Below is a small trained network, with its code and all its weights. Each question gives an input and a class and asks what happens when units are switched off, that is, made to give their printed mean instead of their output.

import numpy as np


def w(rows, s, z=0):
    codes = np.array(rows[::2]) - 128.0
    scale = np.full(codes.shape[1], s)
    scale[-1] = z or s
    return codes * scale


def f(y):
    return y / 2 * (1 + np.tanh(0.7978845608 * (y + 0.044715 * y**3)))


def log_softmax(a):
    a = a - a.max(-1, keepdims=True)
    return a - np.log(np.exp(a).sum(-1, keepdims=True))


def net(x, mask):
    res = np.array(x, float).reshape(1, 8) / 4 @ E
    y = f(res @ A[0][:, :-1].T + A[0][:, -1])
    res = res + np.where(mask, y, B[0][:, -1]) @ B[0][:, :-1]
    return log_softmax(res[-1] @ U[:, :-1].T + U[:, -1])


A, B = {}, {}
E = w([
[131,132,121,123,129,126],'x0',
[237,18,72,154,100,109],'x1',
[173,133,137,15,184,61],'x2',
[199,145,164,141,238,212],'x3',
[157,229,83,202,167,38],'x4',
[42,75,35,127,253,133],'x5',
[127,123,134,133,132,121],'x6',
[130,128,129,127,130,126],'x7',
],0.0055)
A[0] = w([
[175,165,163,105,86,125,71],'neuron 1',
[78,78,115,175,187,114,55],'neuron 2',
[143,83,113,92,104,167,47],'neuron 3',
[36,207,142,71,131,94,159],'neuron 4',
[188,57,106,173,108,98,124],'neuron 5',
[45,169,173,127,136,117,47],'neuron 6',
[158,185,86,179,140,95,25],'neuron 7',
[201,93,127,96,156,38,94],'neuron 8',
[176,139,180,213,190,209,143],'neuron 9',
[165,125,193,148,85,115,68],'neuron 10',
[88,85,82,125,180,131,25],'neuron 11',
[102,86,151,87,107,184,30],'neuron 12',
[97,82,177,106,103,180,61],'neuron 13',
[73,102,125,120,71,71,31],'neuron 14',
[137,137,137,209,144,208,114],'neuron 15',
[199,149,172,141,216,221,85],'neuron 16',
[178,161,180,107,88,131,44],'neuron 17',
[111,94,150,74,101,182,67],'neuron 18',
[151,193,70,157,151,77,148],'neuron 19',
[57,242,179,127,135,129,60],'neuron 20',
[49,207,205,105,137,175,98],'neuron 21',
[98,118,105,218,162,183,220],'neuron 22',
[64,112,95,136,66,79,50],'neuron 23',
[106,91,93,93,187,105,249],'neuron 24',
[194,95,70,205,115,108,95],'neuron 25',
[157,138,208,165,85,123,84],'neuron 26',
[130,122,193,255,80,157,49],'neuron 27',
[50,138,55,155,25,118,89],'neuron 28',
[155,171,155,118,74,139,87],'neuron 29',
[142,170,123,222,148,67,31],'neuron 30',
[145,227,89,193,130,93,140],'neuron 31',
[158,199,67,165,131,95,43],'neuron 32',
[195,66,75,150,108,110,38],'neuron 33',
[92,90,62,147,175,141,78],'neuron 34',
[99,101,41,101,172,130,34],'neuron 35',
[70,80,98,127,196,117,56],'neuron 36',
[176,158,171,114,77,127,82],'neuron 37',
[189,170,148,90,76,126,60],'neuron 38',
[187,152,174,107,92,115,61],'neuron 39',
[113,106,125,73,71,220,53],'neuron 40',
[79,96,116,44,63,26,113],'neuron 41',
[90,109,121,126,151,120,26],'neuron 42',
[77,115,83,221,64,115,255],'neuron 43',
[159,121,66,161,155,139,226],'neuron 44',
[193,142,163,23,188,76,217],'neuron 45',
[103,58,120,57,109,187,158],'neuron 46',
],0.0085,0.0053)
B[0] = w([
[66,163,74,123,150,114,141],'neuron 1',
[90,180,75,144,109,95,147],'neuron 2',
[77,64,159,175,162,147,127],'neuron 3',
[152,106,130,158,129,198,211],'neuron 4',
[147,124,113,191,149,224,169],'neuron 5',
[123,80,66,186,185,193,150],'neuron 6',
[72,65,152,124,151,58,136],'neuron 7',
[95,75,146,131,112,197,164],'neuron 8',
[200,121,96,52,106,101,196],'neuron 9',
[86,184,68,169,148,113,141],'neuron 10',
[93,177,61,145,164,112,140],'neuron 11',
[66,51,169,133,163,44,136],'neuron 12',
[59,88,168,114,153,70,149],'neuron 13',
[184,90,63,76,200,92,141],'neuron 14',
[154,131,134,66,68,109,167],'neuron 15',
[206,75,62,93,184,42,183],'neuron 16',
[68,179,59,142,158,115,139],'neuron 17',
[69,77,181,139,150,70,145],'neuron 18',
[78,92,187,89,144,117,182],'neuron 19',
[141,61,117,186,157,192,182],'neuron 20',
[176,74,104,201,123,196,195],'neuron 21',
[122,161,141,90,52,121,224],'neuron 22',
[192,91,83,47,168,100,153],'neuron 23',
[115,190,138,148,80,118,219],'neuron 24',
[89,75,147,156,172,204,164],'neuron 25',
[79,197,83,156,136,80,151],'neuron 26',
[70,179,96,70,98,153,160],'neuron 27',
[213,124,91,75,104,90,191],'neuron 28',
[109,168,91,154,151,111,145],'neuron 29',
[45,64,183,101,189,85,147],'neuron 30',
[87,76,185,112,127,97,192],'neuron 31',
[61,54,168,95,200,53,144],'neuron 32',
[130,36,74,212,205,221,146],'neuron 33',
[89,206,88,168,125,107,159],'neuron 34',
[86,194,63,151,129,117,145],'neuron 35',
[102,184,73,155,149,59,157],'neuron 36',
[68,181,91,163,146,93,149],'neuron 37',
[68,176,65,121,143,113,144],'neuron 38',
[69,169,68,150,112,99,142],'neuron 39',
[74,91,186,122,139,59,155],'neuron 40',
[199,121,105,72,129,109,192],'neuron 41',
[113,89,60,158,154,100,116],'neuron 42',
[158,171,176,94,94,161,253],'neuron 43',
[115,145,136,122,104,148,198],'neuron 44',
[142,152,159,74,1,152,214],'neuron 45',
[97,122,195,151,136,93,193],'neuron 46',
],0.0094,0.0071)
U = w([
[43,200,2,181,181,44,76],'0',
[38,23,214,123,223,20,65],'1',
[118,124,126,93,82,133,201],'2',
[165,19,54,252,230,201,74],'3',
[148,138,147,131,122,97,242],'4',
[138,131,137,120,110,102,204],'5',
[244,71,38,67,197,20,1],'6',
[137,140,161,140,119,107,197],'7',
],0.009,0.0086)

Each question gives the input, the list of numbers given to net, and the class t.
The units are the neurons (one row each of A and B). Each row of codes is followed by its name. A weight is (code - 128) times the scale printed after its matrix; where a second scale follows, it is the last column's (A, B and U).
mask holds one flag per neuron, in row order. A switched-off neuron (its flag False) gives its mean, the last column of its row in B, instead of its output. The means were averaged over made-up inputs and are rounded, as every weight is.
A unit's drop is (log p(t) with every unit on - log p(t) with that unit switched off) / (log p(t) with every unit on - log p(t) with every unit switched off).
The circuit of an input: a set's keep is (log p(t) with only the set's units on - log p(t) with every unit switched off) / (log p(t) with every unit on - log p(t) with every unit switched off). Starting from the 12 units with the biggest drops (on a tie, the unit counted first), units are removed one at a time, each time the one whose removal leaves the highest keep (on an exact tie, the one counted first), for as long as the keep stays at least 0.8.
units of the circuit, in order: the units of the circuit, biggest drop first
most important unit: the unit with the biggest drop
top k neurons: the k neurons with the biggest drops, biggest first
input [-4,-5,-3,-8,8,-7,-4,1], class 1: most important unit => neuron 31
input [6,7,3,-4,3,-4,-5,-6], class 3: units of the circuit, in order => (neuron 33; neuron 5)
input [-2,-7,3,-8,-6,-4,5,0], class 6: units of the circuit, in order => (neuron 41; neuron 14; neuron 23)
input [7,-3,-7,-8,6,-3,-6,1], class 6: units of the circuit, in order => (neuron 28; neuron 23)
input [3,-8,-4,-5,-6,1,-8,-2], class 3: units of the circuit, in order => (neuron 21; neuron 6)
input [2,-7,3,0,-6,-6,6,-1], class 3: units of the circuit, in order => (neuron 21; neuron 20; neuron 22)
input [4,6,1,-3,-3,0,5,-1], class 3: units of the circuit, in order => (neuron 33; neuron 5)
input [-1,-8,5,3,-1,7,5,3], class 3: top 3 neurons => (neuron 21; neuron 4; neuron 20)
input [-6,-7,-5,5,-4,6,-3,1], class 3: top 4 neurons => (neuron 21; neuron 45; neuron 6; neuron 20)
input [-6,4,2,-8,7,0,-5,8], class 6: top 2 neurons => (neuron 41; neuron 28)
input [2,6,-3,-8,-1,1,3,-3], class 6: top 2 neurons => (neuron 28; neuron 23)
input [-3,5,-5,-3,-7,5,3,-5], class 1: units of the circuit, in order => (neuron 46; neuron 12)
input [-2,5,-5,-8,-2,-6,0,7], class 6: units of the circuit, in order => (neuron 28; neuron 14)
input [7,3,-5,7,7,5,6,-1], class 1: most important unit => neuron 30
input [-4,-7,-3,8,-4,4,-2,3], class 6: top 2 neurons => (neuron 16; neuron 9)
input [5,6,-5,7,-3,0,4,4], class 6: top 3 neurons => (neuron 16; neuron 9; neuron 15)
input [4,1,6,1,5,5,1,-6], class 2: top 2 neurons => (neuron 45; neuron 8)
input [-6,-3,5,7,2,0,-6,7], class 6: top 3 neurons => (neuron 16; neuron 9; neuron 43)
input [1,-8,7,1,6,6,-2,-3], class 3: top 2 neurons => (neuron 20; neuron 4)
input [2,-3,5,-6,-1,-1,-3,1], class 6: units of the circuit, in order => (neuron 41)
